Below are the code and all the weights of a small trained network. Each question names an input and a class and asks about switching units off, where a switched-off unit gives its printed mean instead of its output.

import numpy as np


def w(rows, s, z=0):
    codes = np.array(rows[::2]) - 128.0
    scale = np.full(codes.shape[1], s)
    scale[-1] = z or s
    return codes * scale


def norm(h):
    return h / np.sqrt((h * h).mean(-1, keepdims=True) + 1e-5)


def f(y):
    return np.maximum(y, 0)


def log_softmax(a):
    a = a - a.max(-1, keepdims=True)
    return a - np.log(np.exp(a).sum(-1, keepdims=True))


def net(x, mask):
    res = np.array(x, float).reshape(1, 5) / 4 @ E
    u = 0
    for l in range(2):
        y = f(norm(res) @ A[l][:, :-1].T + A[l][:, -1])
        res = res + np.where(mask[u : u + 9], y, B[l][:, -1]) @ B[l][:, :-1]
        u += 9
    return log_softmax(norm(res)[-1] @ U[:, :-1].T + U[:, -1])


A, B = {}, {}
E = w([
[111,103,244,60,117,134,89],'x0',
[169,74,173,140,210,50,147],'x1',
[128,124,127,127,130,130,125],'x2',
[127,132,130,128,127,127,130],'x3',
[226,164,153,161,133,185,120],'x4',
],0.011)
A[0] = w([
[103,167,40,137,93,183,138,253],'L0N0',
[124,120,159,145,150,112,117,45],'L0N1',
[37,112,73,133,122,48,155,145],'L0N2',
[50,97,113,133,145,79,135,137],'L0N3',
[46,124,133,116,124,86,125,199],'L0N4',
[121,143,33,153,97,143,129,176],'L0N5',
[83,148,120,96,39,228,117,154],'L0N6',
[1,121,94,108,121,115,120,145],'L0N7',
[191,129,9,156,164,63,168,135],'L0N8',
],0.016,0.0033)
B[0] = w([
[213,44,166,53,138,57,125,242],'L0N0',
[154,126,130,111,94,75,144,147],'L0N1',
[107,249,18,27,108,117,56,215],'L0N2',
[139,189,84,28,150,115,30,189],'L0N3',
[136,21,41,211,163,133,154,191],'L0N4',
[151,99,103,79,98,82,201,221],'L0N5',
[97,210,88,195,139,182,57,241],'L0N6',
[9,39,237,168,153,146,221,212],'L0N7',
[65,158,202,232,173,180,81,252],'L0N8',
],0.016,0.014)
A[1] = w([
[126,254,113,98,66,153,99,99],'L1N0',
[247,82,168,78,61,49,176,110],'L1N1',
[61,122,72,195,119,167,187,73],'L1N2',
[150,149,83,151,108,117,149,4],'L1N3',
[175,142,52,152,105,83,103,75],'L1N4',
[137,180,70,17,135,169,131,104],'L1N5',
[135,110,169,73,158,120,95,151],'L1N6',
[183,142,162,103,81,138,115,165],'L1N7',
[140,43,120,22,102,12,173,108],'L1N8',
],0.022,0.0037)
B[1] = w([
[101,155,73,44,173,56,88,190],'L1N0',
[10,26,36,137,205,110,203,241],'L1N1',
[155,62,165,77,76,146,123,175],'L1N2',
[124,122,123,128,106,150,151,130],'L1N3',
[82,118,152,99,83,169,168,158],'L1N4',
[187,104,183,228,132,141,180,186],'L1N5',
[138,137,63,98,76,150,160,193],'L1N6',
[108,116,143,212,165,126,151,173],'L1N7',
[253,240,210,125,59,135,80,254],'L1N8',
],0.022,0.017)
U = w([
[223,201,158,89,60,114,145,250],'0',
[90,209,87,91,194,90,58,149],'1',
[111,85,89,165,165,105,250,161],'2',
[134,128,228,222,197,135,113,35],'3',
[67,44,166,84,74,195,95,5],'4',
],0.018,0.0034)

Each question gives the input, the list of numbers given to net, and the class t.
The units are the neurons (one row each of A and B). Each row of codes is followed by its name. A weight is (code - 128) times the scale printed after its matrix; where a second scale follows, it is the last column's (A, B and U).
mask holds one flag per neuron, layer by layer. A switched-off neuron (its flag False) gives its mean, the last column of its row in B, instead of its output. The means were averaged over made-up inputs and are rounded, as every weight is.
A unit's drop is (log p(t) with every unit on - log p(t) with that unit switched off) / (log p(t) with every unit on - log p(t) with every unit switched off).
The circuit of an input: a set's keep is (log p(t) with only the set's units on - log p(t) with every unit switched off) / (log p(t) with every unit on - log p(t) with every unit switched off). Starting from the 12 units with the biggest drops (on a tie, the unit counted first), units are removed one at a time, each time the one whose removal leaves the highest keep (on an exact tie, the one counted first), for as long as the keep stays at least 0.8.
circuit, biggest first: the units of the circuit, biggest drop first
unit that matters most: the unit with the biggest drop
k most important neurons: the k neurons with the biggest drops, biggest first
k most important neurons of layer l: the k neurons of layer l with the biggest drops, biggest first
input [-7,2,2,7,-5], class 1: circuit, biggest first => L0N2
input [5,7,0,-6,6], class 2: 2 most important neurons of layer 0 => L0N8, L0N6
input [0,2,-2,-1,-3], class 1: 2 most important neurons => L0N3, L0N0
input [6,3,-5,8,-2], class 0: 3 most important neurons => L0N8, L0N6, L1N8
input [4,-1,8,-7,7], class 1: 3 most important neurons => L0N7, L0N0, L1N0
input [0,-3,2,1,3], class 2: 2 most important neurons of layer 0 => L0N8, L0N0
input [0,1,1,6,3], class 3: 3 most important neurons of layer 0 => L0N6, L0N3, L0N0
input [-1,4,-4,1,6], class 3: 4 most important neurons => L0N2, L0N0, L1N1, L1N8
input [-3,2,3,5,0], class 1: 3 most important neurons of layer 0 => L0N8, L0N7, L0N2
input [4,-2,-6,-1,-5], class 4: 3 most important neurons => L0N7, L0N4, L1N2
input [0,2,3,5,-2], class 1: 2 most important neurons of layer 0 => L0N3, L0N0
input [7,7,-5,-8,2], class 2: 3 most important neurons of layer 0 => L0N8, L0N2, L0N7
input [4,5,-3,-2,4], class 2: 3 most important neurons => L1N1, L0N6, L0N8
input [1,4,-6,-7,5], class 2: unit that matters most => L0N6
input [-1,-7,-3,-8,4], class 2: 2 most important neurons => L0N8, L0N0
input [-8,-2,-1,-2,-4], class 0: 2 most important neurons => L0N0, L0N5
input [2,6,-1,-4,-2], class 0: 2 most important neurons => L0N8, L0N6
input [5,3,-1,1,7], class 2: 2 most important neurons => L0N6, L0N8
input [1,0,2,-7,-8], class 4: 3 most important neurons => L0N0, L0N7, L0N4
input [-7,7,1,-4,2], class 3: circuit, biggest first => L0N8
input [-1,-4,2,3,3], class 2: 2 most important neurons => L1N1, L0N0
input [-3,-8,-6,4,7], class 2: 2 most important neurons => L0N0, L1N1
input [6,1,-8,0,8], class 2: 3 most important neurons of layer 0 => L0N6, L0N8, L0N2
input [-7,5,6,3,-7], class 1: 3 most important neurons of layer 0 => L0N2, L0N8, L0N3
input [0,-3,0,-4,-1], class 0: 2 most important neurons of layer 0 => L0N8, L0N5
input [0,-7,7,-2,6], class 2: 4 most important neurons of layer 0 => L0N8, L0N0, L0N5, L0N2
